Below are the code and all the weights of a small trained network. Each question names an input and a class and asks about switching units off, where a switched-off unit gives its printed mean instead of its output.

import numpy as np


def w(rows, s, z=0):
    codes = np.array(rows[::2]) - 128.0
    scale = np.full(codes.shape[1], s)
    scale[-1] = z or s
    return codes * scale


def f(y):
    return np.maximum(y, 0)


def log_softmax(a):
    a = a - a.max(-1, keepdims=True)
    return a - np.log(np.exp(a).sum(-1, keepdims=True))


def net(x, mask):
    res = np.array(x, float).reshape(1, 6) / 4 @ E
    y = f(res @ A[0][:, :-1].T + A[0][:, -1])
    res = res + np.where(mask, y, B[0][:, -1]) @ B[0][:, :-1]
    return log_softmax(res[-1] @ U[:, :-1].T + U[:, -1])


A, B = {}, {}
E = w([
[114,112,122,92,115,113,135,124,139],'x0',
[179,126,62,98,165,54,204,131,8],'x1',
[121,169,123,114,120,108,138,85,147],'x2',
[172,178,78,96,91,49,57,235,153],'x3',
[126,103,76,156,131,164,115,165,118],'x4',
[205,49,78,213,155,85,62,93,181],'x5',
],0.012)
A[0] = w([
[123,176,151,132,123,97,69,187,193,138],'n1',
[124,127,121,105,158,156,185,89,44,115],'n2',
[150,168,119,90,136,119,113,139,106,107],'n3',
[228,51,59,151,165,30,134,61,84,62],'n4',
[70,198,171,86,99,226,114,181,155,218],'n5',
[110,163,104,107,99,114,172,133,4,145],'n6',
[96,120,150,104,134,192,175,121,118,193],'n7',
[151,185,88,91,146,152,132,160,83,169],'n8',
[180,67,139,157,132,114,29,64,198,166],'n9',
[159,178,135,126,84,77,84,203,121,146],'n10',
[101,65,146,151,129,179,180,44,104,254],'n11',
],0.013,0.0074)
B[0] = w([
[167,83,106,150,46,118,107,116,95,210],'n1',
[234,146,116,118,138,120,137,164,114,198],'n2',
[70,96,106,104,143,115,157,156,123,160],'n3',
[61,195,199,190,47,128,49,86,60,249],'n4',
[60,193,182,194,86,103,74,89,72,247],'n5',
[223,148,141,111,217,124,151,171,142,216],'n6',
[201,135,135,165,140,117,83,106,96,198],'n7',
[99,125,160,74,149,97,174,161,109,187],'n8',
[147,48,35,144,72,158,141,113,230,248],'n9',
[39,136,116,79,110,102,191,221,98,216],'n10',
[180,141,158,167,249,206,85,8,174,240],'n11',
],0.015,0.021)
U = w([
[107,179,198,153,109,200,55,36,81,230],'0',
[47,170,187,179,56,71,90,139,111,234],'1',
[216,144,155,160,163,118,121,119,138,74],'2',
[94,158,172,80,161,98,181,164,119,2],'3',
[128,77,133,175,157,167,119,74,247,108],'4',
[206,79,64,126,32,102,109,144,124,60],'5',
],0.011,0.0029)

Each question gives the input, the list of numbers given to net, and the class t.
The units are the neurons (one row each of A and B). Each row of codes is followed by its name. A weight is (code - 128) times the scale printed after its matrix; where a second scale follows, it is the last column's (A, B and U).
mask holds one flag per neuron, in row order. A switched-off neuron (its flag False) gives its mean, the last column of its row in B, instead of its output. The means were averaged over made-up inputs and are rounded, as every weight is.
A unit's drop is (log p(t) with every unit on - log p(t) with that unit switched off) / (log p(t) with every unit on - log p(t) with every unit switched off).
The circuit of an input: a set's keep is (log p(t) with only the set's units on - log p(t) with every unit switched off) / (log p(t) with every unit on - log p(t) with every unit switched off). Starting from all 11 units, units are removed one at a time, each time the one whose removal leaves the highest keep (on an exact tie, the one counted first), for as long as the keep stays at least 0.8.
units of the circuit, in order: the units of the circuit, biggest drop first
k most important neurons: the k neurons with the biggest drops, biggest first
drop when u is switched off: that unit's drop, to one decimal
input [-6,8,0,0,8,-4], class 2: units of the circuit, in order	(n6)
input [-1,8,-7,3,5,7], class 1: units of the circuit, in order	(n4; n11)
input [4,-4,1,4,-5,1], class 5: 2 most important neurons	(n4; n1)
input [-2,4,-1,1,0,7], class 1: 2 most important neurons	(n4; n11)
input [-5,-1,-8,5,-1,7], class 5: 2 most important neurons	(n9; n5)
input [-2,0,-6,-2,-8,5], class 4: 2 most important neurons	(n9; n5)
input [5,0,-4,-1,2,1], class 4: 2 most important neurons	(n4; n5)
input [-2,2,-3,-4,7,-8], class 2: 2 most important neurons	(n6; n4)
input [6,1,4,-4,0,-7], class 2: 2 most important neurons	(n4; n6)
input [5,0,6,6,-1,1], class 5: 3 most important neurons	(n5; n4; n1)
input [0,0,7,-8,4,1], class 4: 3 most important neurons	(n4; n5; n11)
input [0,1,6,2,1,-7], class 3: 2 most important neurons	(n4; n6)
input [-8,4,-7,-7,-2,-1], class 2: drop when n2 is switched off	0.1
input [-3,0,7,-4,-2,2], class 4: units of the circuit, in order	(n5)
input [-1,-5,8,2,5,6], class 5: drop when n11 is switched off	0.5
input [3,-4,4,-1,-8,8], class 4: drop when n9 is switched off	0.3
input [6,1,5,7,-3,0], class 3: drop when n9 is switched off	0.3
